Below is a small trained network, with its code and all its weights. Each question gives an input and a class and asks what happens when units are switched off, that is, made to give their printed mean instead of their output.

import numpy as np


def w(rows, s, z=0):
    codes = np.array(rows[::2]) - 128.0
    scale = np.full(codes.shape[1], s)
    scale[-1] = z or s
    return codes * scale


def f(y):
    return y / 2 * (1 + np.tanh(0.7978845608 * (y + 0.044715 * y**3)))


def log_softmax(a):
    a = a - a.max(-1, keepdims=True)
    return a - np.log(np.exp(a).sum(-1, keepdims=True))


def net(x, mask):
    res = np.array(x, float).reshape(1, 4) / 4 @ E
    y = f(res @ A[0][:, :-1].T + A[0][:, -1])
    res = res + np.where(mask, y, B[0][:, -1]) @ B[0][:, :-1]
    return log_softmax(res[-1] @ U[:, :-1].T + U[:, -1])


A, B = {}, {}
E = w([
[253,138,74,63],'x0',
[109,198,45,222],'x1',
[131,111,127,146],'x2',
[129,143,131,114],'x3',
],0.012)
A[0] = w([
[207,110,74,98,176],'n0',
[92,55,178,127,225],'n1',
[132,70,189,88,253],'n2',
[172,186,5,145,196],'n3',
[37,158,165,141,205],'n4',
[50,82,157,77,137],'n5',
[85,151,118,205,243],'n6',
[67,71,179,149,246],'n7',
[180,78,196,82,243],'n8',
],0.012,0.0053)
B[0] = w([
[202,87,42,180,221],'n0',
[166,182,185,59,216],'n1',
[195,146,207,32,240],'n2',
[143,93,60,235,233],'n3',
[4,156,206,86,225],'n4',
[178,207,123,22,198],'n5',
[96,174,255,228,227],'n6',
[136,206,232,86,232],'n7',
[207,64,183,55,253],'n8',
],0.0078,0.013)
U = w([
[167,154,171,114,190],'0',
[177,44,49,219,134],'1',
[246,2,122,132,190],'2',
[116,88,73,106,36],'3',
[121,116,82,123,2],'4',
[88,141,152,206,216],'5',
],0.014,0.0038)

Each question gives the input, the list of numbers given to net, and the class t.
The units are the neurons (one row each of A and B). Each row of codes is followed by its name. A weight is (code - 128) times the scale printed after its matrix; where a second scale follows, it is the last column's (A, B and U).
mask holds one flag per neuron, in row order. A switched-off neuron (its flag False) gives its mean, the last column of its row in B, instead of its output. The means were averaged over made-up inputs and are rounded, as every weight is.
A unit's drop is (log p(t) with every unit on - log p(t) with that unit switched off) / (log p(t) with every unit on - log p(t) with every unit switched off).
The circuit of an input: a set's keep is (log p(t) with only the set's units on - log p(t) with every unit switched off) / (log p(t) with every unit on - log p(t) with every unit switched off). Starting from all 9 units, units are removed one at a time, each time the one whose removal leaves the highest keep (on an exact tie, the one counted first), for as long as the keep stays at least 0.8.
units of the circuit, in order: the units of the circuit, biggest drop first
top k neurons: the k neurons with the biggest drops, biggest first
drop of u: that unit's drop, to one decimal
input [0,3,5,3], class 5: top neuron : [n0]
input [0,7,-2,-5], class 5: top 3 neurons : [n6, n0, n8]
input [1,-5,-4,-2], class 2: top 3 neurons : [n4, n8, n6]
input [-6,1,-4,1], class 5: top 2 neurons : [n8, n2]
input [1,-1,3,-7], class 2: top 2 neurons : [n4, n6]
input [0,3,3,6], class 5: top 2 neurons : [n0, n8]
input [1,7,4,-5], class 1: top 3 neurons : [n3, n7, n4]
input [-5,1,2,8], class 5: top 4 neurons : [n8, n2, n6, n4]
input [-2,1,-7,-2], class 5: units of the circuit, in order : [n8, n2]
input [0,6,-2,-4], class 5: top 3 neurons : [n6, n0, n8]
input [-5,1,-6,-7], class 5: top 3 neurons : [n8, n2, n6]
input [2,-5,2,2], class 2: drop of n7 : 0.0
input [1,0,0,-1], class 2: drop of n8 : -0.1
input [6,0,5,5], class 2: drop of n0 : -0.1
input [2,7,8,1], class 1: top neuron : [n3]
